Here is a tiny trained network, its code and every weight. The questions are about switching its units off for an input and a class, where a switched-off unit gives its printed mean instead of its output.

import numpy as np


def w(rows, s, z=0):
    codes = np.array(rows[::2]) - 128.0
    scale = np.full(codes.shape[1], s)
    scale[-1] = z or s
    return codes * scale


def f(y):
    return y / 2 * (1 + np.tanh(0.7978845608 * (y + 0.044715 * y**3)))


def log_softmax(a):
    a = a - a.max(-1, keepdims=True)
    return a - np.log(np.exp(a).sum(-1, keepdims=True))


def net(x, mask):
    res = np.array(x, float).reshape(1, 8) / 4 @ E
    y = f(res @ A[0][:, :-1].T + A[0][:, -1])
    res = res + np.where(mask, y, B[0][:, -1]) @ B[0][:, :-1]
    return log_softmax(res[-1] @ U[:, :-1].T + U[:, -1])


A, B = {}, {}
E = w([
[130,161,136,129,184,76,143,144,121,89,137,120],'x0',
[143,132,113,115,126,145,132,64,120,206,119,121],'x1',
[141,140,134,123,89,147,111,97,131,97,150,99],'x2',
[168,122,154,98,181,170,183,125,124,119,112,126],'x3',
[64,128,98,126,147,122,138,113,103,163,132,182],'x4',
[109,94,126,97,131,125,185,53,180,106,57,206],'x5',
[90,95,126,120,113,158,160,205,118,131,87,102],'x6',
[115,147,93,117,68,94,249,143,150,92,94,174],'x7',
],0.012)
A[0] = w([
[24,62,155,26,73,116,187,153,77,216,103,106,193],'n1',
[190,140,177,184,104,209,239,67,90,17,78,148,215],'n2',
[100,213,103,163,68,88,133,151,154,89,178,70,217],'n3',
[65,40,193,176,132,50,14,63,84,132,126,152,121],'n4',
[160,93,197,145,113,156,18,98,123,215,116,172,165],'n5',
[20,178,89,182,57,76,228,231,206,55,166,117,188],'n6',
[42,111,135,163,155,113,58,203,29,194,190,130,85],'n7',
[197,175,254,93,121,223,198,146,53,127,245,65,253],'n8',
[157,123,93,110,211,33,157,54,190,103,149,91,118],'n9',
[67,68,90,182,217,150,106,170,56,184,103,74,210],'n10',
],0.0054,0.0045)
B[0] = w([
[114,78,141,131,91,114,115,158,149,2,174,94,202],'n1',
[144,91,169,113,63,149,73,101,128,142,68,93,229],'n2',
[125,52,133,130,46,85,121,152,104,68,74,110,202],'n3',
[50,68,163,154,125,51,119,141,137,33,123,73,200],'n4',
[158,122,70,220,192,151,75,188,107,82,122,147,216],'n5',
[146,43,145,124,85,133,102,165,67,99,131,99,241],'n6',
[76,137,161,175,157,171,176,79,182,68,192,129,214],'n7',
[225,70,114,145,85,59,117,172,91,102,86,141,255],'n8',
[228,154,194,116,165,79,157,32,124,163,88,187,182],'n9',
[136,105,162,172,170,100,102,93,70,90,214,99,220],'n10',
],0.0083,0.009)
U = w([
[200,92,164,59,124,92,181,24,170,157,102,167,71],'0',
[75,147,153,149,207,133,158,122,77,99,198,118,7],'1',
[134,109,117,125,78,204,126,124,153,113,147,95,66],'2',
[160,9,98,170,30,88,99,223,1,65,157,49,249],'3',
],0.0076,0.0022)

Each question gives the input, the list of numbers given to net, and the class t.
The units are the neurons (one row each of A and B). Each row of codes is followed by its name. A weight is (code - 128) times the scale printed after its matrix; where a second scale follows, it is the last column's (A, B and U).
mask holds one flag per neuron, in row order. A switched-off neuron (its flag False) gives its mean, the last column of its row in B, instead of its output. The means were averaged over made-up inputs and are rounded, as every weight is.
A unit's drop is (log p(t) with every unit on - log p(t) with that unit switched off) / (log p(t) with every unit on - log p(t) with every unit switched off).
The circuit of an input: a set's keep is (log p(t) with only the set's units on - log p(t) with every unit switched off) / (log p(t) with every unit on - log p(t) with every unit switched off). Starting from all 10 units, units are removed one at a time, each time the one whose removal leaves the highest keep (on an exact tie, the one counted first), for as long as the keep stays at least 0.8.
units of the circuit, in order: the units of the circuit, biggest drop first
most important unit: the unit with the biggest drop
top k neurons: the k neurons with the biggest drops, biggest first
drop of u: that unit's drop, to one decimal
input [4,2,-7,-5,2,-3,1,-3], class 1: units of the circuit, in order : [n7; n8]
input [2,-4,0,-4,5,-1,-4,-8], class 1: most important unit : n7
input [-6,3,1,1,-1,-1,-7,3], class 0: units of the circuit, in order : [n6; n1]
input [4,-2,5,8,6,7,6,-7], class 0: units of the circuit, in order : [n6; n5]
input [1,8,1,-1,8,-1,-1,-2], class 1: units of the circuit, in order : [n8; n3]
input [-3,5,7,3,8,5,-2,-4], class 2: units of the circuit, in order : [n8; n5]
input [3,3,-6,-6,4,8,2,-8], class 1: top 2 neurons : [n8; n6]
input [-6,5,1,-1,-6,7,-2,-7], class 2: top 4 neurons : [n8; n6; n3; n10]
input [-3,7,-5,-8,8,-3,-8,-1], class 1: top 3 neurons : [n7; n8; n6]
input [0,0,-1,2,-8,7,-4,-8], class 0: top 2 neurons : [n9; n6]
input [8,7,-4,-7,0,5,2,-1], class 0: drop of n4 : 0.0
input [3,8,8,2,6,4,6,2], class 2: drop of n9 : 0.2
input [4,5,-2,-7,-8,5,-3,-2], class 0: drop of n9 : 0.1
input [1,5,2,3,3,6,5,-3], class 0: units of the circuit, in order : [n6]
input [2,4,-6,-3,-5,5,3,2], class 0: drop of n8 : 0.2
